(in the rows, 128 means zero)
Each row of numbers belongs to one of the things below and depends on some of the facts about them. Some rows are named. Which thing is each other row?

Some rows with their names:
[ 64 128 124 147 114  78 145 102 110 156 100 107 137  87  91 136  72 129
 153 134 117 130 148 133 147 131 128 141 126  99 131 151 136 164 135 125]: Z_699
[130 131 127 131 137 103 158 125 135 117  98 129 140 150 159 126 141  80
 130 124 163 139 145 144  89 101 116 130 123 123  80 130  97 132 116 159]: Z_241
[130 129 125 134 137 103 156 129 134 119  97 129 141 147 160 120 141  82
 129 120 161 140 146 141  89 101 114 127 119 123  82 130  95 131 118 161]: Z_73
[141 162 126  93 118 138 147  77 197 211 124  55  87  15 128 126 127 140
 128 104 142 137 138 200 156 159  72 219 116 125 130 146  81 101 142  95]: Z_188
[130 124 138 119 119 117 130 135 144 128 122 117 125 113 132 111 136 108
 120 135 135 147 107 118 125 122 116 129 130 129 121 117 132 146 135 148]: Z_409
[127 142 110  98 138 130 129 155 100  85 126 152 162 133 106  93 164 150
 172 138 101  94 129 156 122 131 133 124 104 146 123 148  70  77 106 111]: Z_888
[151 124 127 150 147 146 148 110  86 116 110 143 160 135 106  92 136 163
 169 120  79 131 162 132 105 129 153 160  92 186 111 164  82  92 124  85]: Z_487
[ 76 164 110  91 100 112 125 171 111  99 107 116 139  83 120  96 148 122
 154 138 143  89 111 132 169 125 119 107 158 124 153 119  92 142 123 144]: Z_722
[128 127 133 122 119 111 136 136 147 128 116 113 130 119 139 114 138  97
 120 130 144 146 110 120 117 117 114 133 127 126 112 119 124 153 132 156]: Z_524
[134 127 130 127 134 108 150 128 138 121 108 127 136 137 145 116 142  93
 129 128 147 140 133 131 102 109 114 128 119 128  90 129 106 131 122 153]: Z_668
[ 69 155 114 129 111  91 131 134 121 136  96 102 137  79  90 111 102 132
 169 128 105 113 134 128 161 132 111 139 132 119 137 139 112 140 133 135]: Z_393
[103  56 130  68 125  74 153  78  72 158 130 155 203 180 107 145  67 169
 138 174  64 163 108 211  94 118 208 156 106 108  94 159 177  78 131  99]: Z_408
[139  66 235 106 102 156 103 152  99 122 153 144 121 117  45 138 127 117
 132 115 175 139  98  92 116 141 109 113  94 116  80 115  76 161  92 117]: Z_316
[124 154 149 131 132 162 102 121 154 178 129 117  89 136 167 179 102 155
 115  75 150 101 150 119 176 144  99 135 162 120 126  83 166  88 126 133]: Z_838
[161 149 144 130 163 170 102 120 155 159 148 145 108 183 154 192 113 177
 124  74 113 102 156 145 151 153 107 146 126 128 103 106 153  33 112 105]: Z_396
[138 154 131 134 161 164 109 117 142 159 141 136 112 178 130 195  96 181
 135  74 109 101 174 149 151 153 119 148 131 118 112 118 149  45 114 102]: Z_676
[104 160 124 141 132 154 109 123 127 162 128 113 102 137 136 187  88 157
 126  83 141 110 163 126 171 146 126 131 167 113 148 105 158 108 132 128]: Z_406
[112 107 138 151 138 124 138 116 133 132 169 162  89 123 193 160 128 160
  76 151 166  73 138 129 154 132 133  92 156  91 153 136 182 157 110  85]: Z_196
[109 160 104 137 123 177 123 145  83 111 129 134 115 127 145 138 139 152
 133 105 149  87 159 117 160 136 163 111 176 152 179 122 119 139 133 112]: Z_435
[122 159 144 136 135 164 104 125 156 172 131 120  92 139 167 184 100 153
 111  72 150 101 150 117 184 143 100 135 168 121 129  82 167  90 130 130]: Z_369

How the things are related:
Z_102 naplu Z_782; Z_107 naplu Z_607; Z_108 naplu Z_370
Z_129 naplu Z_504; Z_188 naplu Z_322; Z_194 naplu Z_286
Z_200 naplu Z_137; Z_222 naplu Z_40; Z_238 naplu Z_619
Z_241 naplu Z_200; Z_250 naplu Z_717; Z_251 naplu Z_742
Z_255 naplu Z_845; Z_260 naplu Z_534; Z_264 naplu Z_102
Z_270 naplu Z_518; Z_280 naplu Z_270; Z_286 naplu Z_241
Z_296 naplu Z_791; Z_316 naplu Z_878; Z_321 naplu Z_251
Z_322 naplu Z_596; Z_324 naplu Z_958; Z_336 naplu Z_107
Z_339 naplu Z_646; Z_347 naplu Z_56; Z_356 naplu Z_894
Z_370 naplu Z_952; Z_378 naplu Z_97; Z_393 naplu Z_775
Z_394 naplu Z_713; Z_40 naplu Z_946; Z_404 naplu Z_493
Z_407 naplu Z_99; Z_408 naplu Z_778; Z_409 naplu Z_406
Z_427 naplu Z_806; Z_437 naplu Z_62; Z_448 naplu Z_408
Z_451 naplu Z_925; Z_455 naplu Z_279; Z_487 naplu Z_427
Z_493 naplu Z_394; Z_502 naplu Z_864; Z_504 naplu Z_393
Z_506 naplu Z_250; Z_518 naplu Z_316; Z_52 naplu Z_188
Z_524 naplu Z_668; Z_534 naplu Z_356; Z_537 naplu Z_129
Z_559 naplu Z_561; Z_560 naplu Z_122; Z_561 naplu Z_762
Z_567 naplu Z_321; Z_579 naplu Z_296; Z_583 naplu Z_853
Z_596 naplu Z_881; Z_603 naplu Z_583; Z_607 naplu Z_284
Z_616 naplu Z_369; Z_617 naplu Z_437; Z_619 naplu Z_347
Z_62 naplu Z_911; Z_622 naplu Z_81; Z_637 naplu Z_378
Z_659 naplu Z_255; Z_660 naplu Z_506; Z_668 naplu Z_73
Z_672 naplu Z_52; Z_686 naplu Z_455; Z_699 naplu Z_108
Z_705 naplu Z_222; Z_707 naplu Z_737; Z_717 naplu Z_917
Z_722 naplu Z_657; Z_73 naplu Z_260; Z_737 naplu Z_483
Z_742 naplu Z_8; Z_759 naplu Z_487; Z_762 naplu Z_686
Z_775 naplu Z_540; Z_778 naplu Z_707; Z_791 naplu Z_336
Z_806 naplu Z_740; Z_836 naplu Z_705; Z_845 naplu Z_238
Z_852 naplu Z_543; Z_853 naplu Z_4; Z_864 naplu Z_852
Z_877 naplu Z_653; Z_878 naplu Z_404; Z_881 naplu Z_150
Z_888 naplu Z_409; Z_894 naplu Z_194; Z_899 naplu Z_339
Z_911 naplu Z_776; Z_925 naplu Z_779; Z_946 naplu Z_448
Z_952 naplu Z_211; Z_958 naplu Z_922; Z_97 naplu Z_502
Z_98 naplu Z_280; Z_122 brigos Z_8; Z_122 brigos Z_646
Z_122 brigos Z_108; Z_129 brigos Z_279; Z_129 brigos Z_836
Z_129 brigos Z_196; Z_129 brigos Z_879; Z_129 brigos Z_740
Z_222 brigos Z_370; Z_222 brigos Z_722; Z_238 brigos Z_722
Z_238 brigos Z_284; Z_24 brigos Z_97; Z_24 brigos Z_255
Z_24 brigos Z_284; Z_264 brigos Z_853; Z_264 brigos Z_561
Z_336 brigos Z_559; Z_336 brigos Z_579; Z_336 brigos Z_713
Z_396 brigos Z_775; Z_396 brigos Z_838; Z_396 brigos Z_321
Z_396 brigos Z_369; Z_408 brigos Z_763; Z_408 brigos Z_699
Z_408 brigos Z_504; Z_408 brigos Z_806; Z_408 brigos Z_347
Z_408 brigos Z_958; Z_427 brigos Z_78; Z_44 brigos Z_506
Z_44 brigos Z_660; Z_448 brigos Z_251; Z_448 brigos Z_393
Z_448 brigos Z_659; Z_448 brigos Z_699; Z_448 brigos Z_40
Z_448 brigos Z_260; Z_455 brigos Z_251; Z_455 brigos Z_250
Z_455 brigos Z_52; Z_487 brigos Z_40; Z_487 brigos Z_270
Z_487 brigos Z_560; Z_487 brigos Z_713; Z_487 brigos Z_998
Z_494 brigos Z_659; Z_494 brigos Z_917; Z_494 brigos Z_579
Z_494 brigos Z_289; Z_518 brigos Z_4; Z_518 brigos Z_881
Z_518 brigos Z_502; Z_534 brigos Z_4; Z_534 brigos Z_270
Z_603 brigos Z_435; Z_603 brigos Z_560; Z_603 brigos Z_289
Z_607 brigos Z_659; Z_607 brigos Z_150; Z_619 brigos Z_56
Z_62 brigos Z_524; Z_62 brigos Z_782; Z_622 brigos Z_878
Z_657 brigos Z_286; Z_657 brigos Z_99; Z_657 brigos Z_98
Z_672 brigos Z_393; Z_672 brigos Z_284; Z_676 brigos Z_260
Z_676 brigos Z_321; Z_676 brigos Z_188; Z_686 brigos Z_409
Z_705 brigos Z_911; Z_707 brigos Z_108; Z_730 brigos Z_406
Z_730 brigos Z_260; Z_737 brigos Z_881; Z_776 brigos Z_347
Z_845 brigos Z_740; Z_845 brigos Z_394; Z_877 brigos Z_778
Z_888 brigos Z_722; Z_888 brigos Z_289; Z_888 brigos Z_961
Z_922 brigos Z_806; Z_922 brigos Z_836

Rows to name:
No name comes twice in this set of rows, the named rows included.
[ 98 135 124 134 119 100 132 118 126 146 103 103 136 100  97 119  99 121
 152 124 113 143 136 124 142 131 116 147 122 123 124 137 123 137 141 142]	Z_250
[ 67 101 133  82  74 112 147  97  51 173  79 118 181 102 137  97  83 157
 163 132 107 145 117 152 159 114 194 159 173 158 123 106 144 122 166 130]	Z_40
[ 97 162  98 140 122 172 115 138  82 119 129 132 115 125 137 155 125 156
 141 105 146  86 163 124 163 139 156 110 174 137 179 124 124 129 140 112]	Z_917
[ 90 136 119 154 107 131 140 139 102 121 113 115 144  72 127  81 125 138
 176 136 137 107 155 101 158 117 147 133 133 154 137 123 100 136 167 137]	Z_579
[142  84 207 112 110 146 110 149 109 122 144 139 123 118  66 131 128 118
 130 119 162 142 102 101 114 134 111 116 100 120  91 120  91 152 104 124]	Z_493
[126 109 122 156 164 123 137 106 123 122 178 163 114 170 146 192 109 169
  93 148 124  93 159 156 124 137 157 107 124  83 147 164 171 126 100  69]	Z_922
[118  67 199 128 115 114 137 126 119 131 153 162 110  90 145 111 133 133
 103 156 175  89 106 109 136 131 105 108 117 107  97 131 126 166  98  98]	Z_394
[112 156 108  87 137 109 134 136 131 115 129 117 151 116  82 128 136 143
 161 131  93 112 133 186 130 139 121 147 102 121 126 163  81  91 105 105]	Z_672
[139 157 117 133 130 150 105 129 134 112 134 119  95 152 148 177 127 113
  99 114 142 116 117 109 143 132 135 103 160 127 169 102 172 144 121 118]	Z_56
[166  67 100  81  95 147  97  70  78 141 135 158 159 136 135 108 122 106
 151 180 140 157  87 157  90 131 149 124 119 117 108 120 147  59 190 174]	Z_707

Now the same things, written a new way:
Named rows:
[123 116 149  87 113 105 121 129 123 135 141 128  74 165 148 159 111 141
  75 150 139 133 112 116 168 166 123 131 129 169 138 147 144 109 136 110
 152 199]: Z_427
[138 134 165  64 120 110 139 139  98 125 158 135  84 140 130 145 120 119
 112 141 191 153 151 104 181 168 126 131 144 152 120 158 121 110 119 109
 117 193]: Z_78
[144  98 149  85 104 110 129 114 136 128 151 117 118 168 130 149  94 133
  91 132 142 145 115 146 166 153 106 131 144 191 133 154 130 133 106 137
 124 208]: Z_370
[143 118 165  78 111 112 135 149  90 100 150 143 126 165 105 158  96 147
  57 157 160 126 128 122 156 141  77 157 135 187 147 130 137 108 127  87
 157 197]: Z_108
[110 107 174  84 121 117 135 170 105 108 155 153  97 179 114 182 112 133
  52 173 158 106  92 124 148 154  91 164 139 175 165 154 147  90 154 117
 123 172]: Z_707
[150 123 128 100 123 125 144 153 105 118 141 119  78 121 175 121 111 122
  67 147 116 146  75 137 150 155  89 109 142 157 134 134 154 100 122 105
 143 191]: Z_404
[138 122 160  76 108 113 127 130 126 131 157 125  94 148 142 144 106 146
  89 155 160 135 125 110 169 164 109 127 140 174 141 135 132 114 129 114
 157 202]: Z_524
[150 136 165  58 118 148 135 106 128 151 184 124  77 151 148 137 102 155
 105 179 167 112 144 109 166 184 120 115 132 179 142 102 141 114 141 120
 164 206]: Z_286
[132 140 150  81 135 119 146 125 101 144 150 132  32 162 144 164 128 115
 101 149 171 142 159 103 181 185 154 123 122 133 112 161 138  95 139 109
 110 177]: Z_657
[130 118 156  83 110 108 125 130 122 131 146 128  85 158 141 152 110 141
  82 149 149 138 119 114 168 162 117 131 135 170 137 146 135 111 131 112
 152 199]: Z_742
[113 142 182  58 123 113 129 133 103 127 137 170 118 119 129 130 115 127
 146 108 157 151 126 111 189 160 131 135 155 162 109 183 123 115 123  98
 116 190]: Z_279
[ 86 123 161  83 122 107 105 123 126 141 112 171  89 155 157 154 108 147
 105 117  87 124  76 128 176 165 140 136 132 174 126 180 158 107 146  99
 147 198]: Z_129
[130 132 163  65 124 108 136 136  95 127 153 138  72 147 133 152 122 116
 106 140 183 152 145 109 182 169 134 131 138 151 120 161 126 109 121 106
 112 191]: Z_744
[124 119 152  81 118 108 124 131 121 134 145 131  70 162 149 159 112 136
  79 151 143 134 112 116 169 167 125 130 131 166 138 149 142 108 134 111
 145 198]: Z_877
[152 123 126 102 125 126 145 155 104 117 139 119  76 117 178 118 112 120
  63 146 113 148  73 140 149 155  88 106 142 155 134 131 156  98 121 103
 143 191]: Z_316
[110  97 156  97 131 129 121 154  89 127 132 115  51 141 172 125 128 121
  66 167  90 161  35 138 156 129 120  87 124 140 136 131 163  90 116 102
 134 198]: Z_518
[113 106 204  57 116 119 126 140  81 125 160 124  91 145 108 131 131 125
 126 162 180 179 124 105 184 130 135 111 138 141 117 145 112 110 101 111
 113 201]: Z_4
[130 116 155  83 111 110 126 132 123 131 146 128  87 157 143 151 109 142
  83 150 147 135 117 115 167 162 115 131 135 170 137 144 137 111 133 112
 152 199]: Z_567
[113 112 162  87 112 113 126 145 135 135 151 132  75 164 147 165 114 138
  80 161 150 126  99 113 162 167 121 136 141 164 150 158 138 100 148 130
 137 183]: Z_705
[105  82 163  89 117 122 120 114 112 136 143 126  73 192 135 159 112 131
  89 156 108 143  90 148 162 143 138 121 120 167 129 149 148 116 117 133
 117 206]: Z_603

Name these rows:
No name comes twice in this set of rows, the named rows included.
[160 125 128 100 119 128 148 156 108 116 143 113  87 110 174 110 110 123
  67 147 123 151  78 136 149 152  80 105 148 157 134 129 150 101 119 105
 146 189]	Z_878
[111  86 156  93 112 116 129 134 153 135 157 128  89 185 139 175 107 119
  84 151 137 126  83 148 159 166 119 139 148 181 151 178 140 113 131 165
  91 185]	Z_222
[104  96 162  76 133 125 135 116  81 132 147 140  54 185 128 159 126 102
 113 146 139 152 126 146 170 156 155 128 121 145 106 169 139 115 111 133
  84 195]	Z_494
[117 143 183  54 121 112 129 134 104 126 140 168 128 114 126 126 115 130
 149 109 162 153 126 111 190 160 125 135 159 164 110 182 119 116 120  98
 117 192]	Z_740
[139 100 177  66 115 127 145 119  97 123 165 124 112 157 105 135 114 112
 131 141 175 169 144 138 174 143 122 126 144 160 110 157 110 129  90 135
  92 201]	Z_289
[122 117 148  88 116 104 121 129 123 137 140 129  65 168 153 164 111 140
  72 149 135 132 112 115 169 169 127 129 126 168 138 152 147 105 138 110
 150 200]	Z_62
[128 120 161  66 117 121 121 122 119 135 162 134  83 156 147 147 105 144
  90 160 151 124 117 119 167 169 118 126 134 181 144 128 142 114 131 113
 153 208]	Z_668
[140 120 141  94 116 118 135 142 115 125 141 123  83 140 160 136 110 133
  73 150 131 140  95 125 158 158 103 120 140 163 135 139 146 105 127 108
 149 196]	Z_280
[148 111 142  69 108 115 151 120 108 128 155 139 116 152 114 138 105 104
 127 131 184 166 167 142 179 158 126 139 159 169 115 166 116 138  85 141
  96 204]	Z_284
[ 88  77 172  90 117 125 114 118 102 139 136 129  60 194 136 158 121 138
  87 166 100 145  84 141 158 137 145 121 113 155 127 145 148 112 124 129
 133 209]	Z_487

The same things again, as new rows of numbers:
Some things and their rows:
[142 136 125 130 125 133 119 143 122 132 127 115]: Z_264
[119 116 133 123 145  90  94 190 125 117 133 102]: Z_24
[127 129 128 128 140 106 132 131 125 120 130 160]: Z_196
[106 118 112 128 121 142 129 129 130 102 118 148]: Z_200
[198 143 135 131 121 126 152 165 126 123  64  70]: Z_707
[157 138 120 151 105 141 115 142 142 157 163 132]: Z_607
[116 128 131 125 124 130 135 114 130 129 129 122]: Z_617
[113 128 133 125 121 136 134 112 131 132 128 114]: Z_437
[105 122 138 120 119 114  96 187 135 131 140  61]: Z_672
[117 125 131 125 125 131 136 115 130 128 129 124]: Z_583
[165 134 113 149 125 158 118 120 120 148 134 110]: Z_487
[157 146 123 128 130 108 111 171 116 125 132 155]: Z_776
[ 71 106 132 141 131 107  86 169 132 153 164  10]: Z_238
[108  87 127 142 162 108 105 140 137 128 133  91]: Z_722
[119 127 130 128 130 123 135 120 129 127 129 134]: Z_952
[122 138 133 119 119 123 132 132 124 125 128 133]: Z_806
[153 142 127 128 124 115 117 165 127 126 134 157]: Z_396
[132 124 127 132 147 101 130 132 125 120 134 171]: Z_779
[103 134 134 123 111 134 137 110 131 137 137 109]: Z_504
[ 90 144 135 126  95 130 140 111 136 152 157  99]: Z_188

Name these rows:
No name comes twice in this set of rows, the named rows included.
[154 147 121 128 137 104 114 166 104 122 126 150]	Z_122
[250 135 147 143  87 145 167 189 181 135  61  72]	Z_448
[116 150 114 138 145 116 134  95  79 138 129 103]	Z_881
[ 86 146 125 135 116 127 140  91 111 152 150  84]	Z_502
[134 140 116 156 108 147 121 109 128 169 168  92]	Z_336
[167 111 110 162 140 154 108 123 135 150 143 116]	Z_603
[120 125 128 132 123 136 136 109 133 133 131 125]	Z_559
[183 141 147  80 197 189  74  85  61 139  96 100]	Z_518
[119 137 135 118 106 137 135 127 139 132 132 122]	Z_321
[111 146 132 125 110 117 132 129 124 138 146 125]	Z_347
[103 129 139 121 110 126 126 137 141 135 141 104]	Z_393
[153 114 171  66 175 178  90  88 125 132 115 145]	Z_404
[126 122 120 132 142 107 129 136 125 112 128 176]	Z_137

